Below are the code and all the weights of a small trained network. Each question names an input and a class and asks about switching units off, where a switched-off unit gives its printed mean instead of its output.

import numpy as np


def w(rows, s, z=0):
    codes = np.array(rows[::2]) - 128.0
    scale = np.full(codes.shape[1], s)
    scale[-1] = z or s
    return codes * scale


def f(y):
    return y / 2 * (1 + np.tanh(0.7978845608 * (y + 0.044715 * y**3)))


def log_softmax(a):
    a = a - a.max(-1, keepdims=True)
    return a - np.log(np.exp(a).sum(-1, keepdims=True))


def net(x, mask):
    res = np.array(x, float).reshape(1, 3) / 4 @ E
    y = f(res @ A[0][:, :-1].T + A[0][:, -1])
    res = res + np.where(mask, y, B[0][:, -1]) @ B[0][:, :-1]
    return log_softmax(res[-1] @ U[:, :-1].T + U[:, -1])


A, B = {}, {}
E = w([
[137,90,36,57,3,161,180,96],'x0',
[194,187,105,151,136,246,181,201],'x1',
[154,85,92,23,174,225,114,134],'x2',
],0.011)
A[0] = w([
[100,136,182,178,111,5,108,114,208],'N0',
[107,109,135,78,176,149,99,115,254],'N1',
[151,137,163,184,189,172,134,159,133],'N2',
[73,108,146,121,94,32,132,128,234],'N3',
[108,122,160,109,178,128,95,122,232],'N4',
[162,140,100,124,52,224,190,134,214],'N5',
],0.017,0.0044)
B[0] = w([
[78,129,37,240,174,92,168,149,242],'N0',
[124,39,92,57,141,132,131,115,188],'N1',
[109,191,190,83,120,155,141,112,196],'N2',
[167,163,49,174,142,143,69,50,212],'N3',
[74,118,147,85,170,130,135,163,178],'N4',
[219,95,183,211,3,126,121,188,254],'N5',
],0.018,0.023)
U = w([
[142,126,175,201,138,60,193,144,5],'0',
[73,174,134,194,148,141,175,101,3],'1',
[188,110,108,135,56,145,75,9,38],'2',
[20,126,175,124,211,105,172,120,29],'3',
[108,18,98,56,176,115,92,86,105],'4',
[103,165,29,254,196,122,108,54,175],'5',
[110,185,201,35,176,198,121,36,74],'6',
[199,116,161,191,67,163,159,197,249],'7',
],0.0078,0.003)

Each question gives the input, the list of numbers given to net, and the class t.
The units are the neurons (one row each of A and B). Each row of codes is followed by its name. A weight is (code - 128) times the scale printed after its matrix; where a second scale follows, it is the last column's (A, B and U).
mask holds one flag per neuron, in row order. A switched-off neuron (its flag False) gives its mean, the last column of its row in B, instead of its output. The means were averaged over made-up inputs and are rounded, as every weight is.
A unit's drop is (log p(t) with every unit on - log p(t) with that unit switched off) / (log p(t) with every unit on - log p(t) with every unit switched off).
The circuit of an input: a set's keep is (log p(t) with only the set's units on - log p(t) with every unit switched off) / (log p(t) with every unit on - log p(t) with every unit switched off). Starting from all 6 units, units are removed one at a time, each time the one whose removal leaves the highest keep (on an exact tie, the one counted first), for as long as the keep stays at least 0.8.
units of the circuit, in order: the units of the circuit, biggest drop first
unit that matters most: the unit with the biggest drop
k most important neurons: the k neurons with the biggest drops, biggest first
drop when u is switched off: that unit's drop, to one decimal
input [-6,-3,6], class 4: units of the circuit, in order : [N1]
input [-8,-7,6], class 4: 2 most important neurons : [N1; N4]
input [-4,6,-6], class 1: 3 most important neurons : [N5; N2; N3]
input [-8,-1,5], class 6: 2 most important neurons : [N0; N2]
input [-7,2,2], class 6: 2 most important neurons : [N0; N2]
input [-7,6,-7], class 1: 3 most important neurons : [N2; N3; N0]
input [-5,1,0], class 3: 2 most important neurons : [N5; N3]
input [-3,-4,3], class 4: units of the circuit, in order : [N1; N4]
input [-6,1,7], class 6: 2 most important neurons : [N2; N0]
input [-4,6,0], class 6: 3 most important neurons : [N2; N0; N5]
input [-5,1,3], class 6: units of the circuit, in order : [N0; N5]
input [-7,-2,1], class 3: units of the circuit, in order : [N4; N5]
input [-7,1,7], class 6: 2 most important neurons : [N2; N0]
input [-7,8,-5], class 6: 2 most important neurons : [N2; N5]
input [-5,-1,6], class 4: unit that matters most : N1
input [-5,7,-1], class 6: units of the circuit, in order : [N2; N0]
input [4,-4,4], class 2: 2 most important neurons : [N0; N4]
input [-4,0,0], class 3: 2 most important neurons : [N5; N3]
input [2,4,-8], class 5: 2 most important neurons : [N0; N2]
input [-8,5,7], class 6: unit that matters most : N2
input [-4,-4,5], class 4: drop when N1 is switched off : 0.1
input [0,-3,4], class 4: drop when N3 is switched off : 0.0
input [-8,3,-3], class 3: drop when N2 is switched off : 0.3
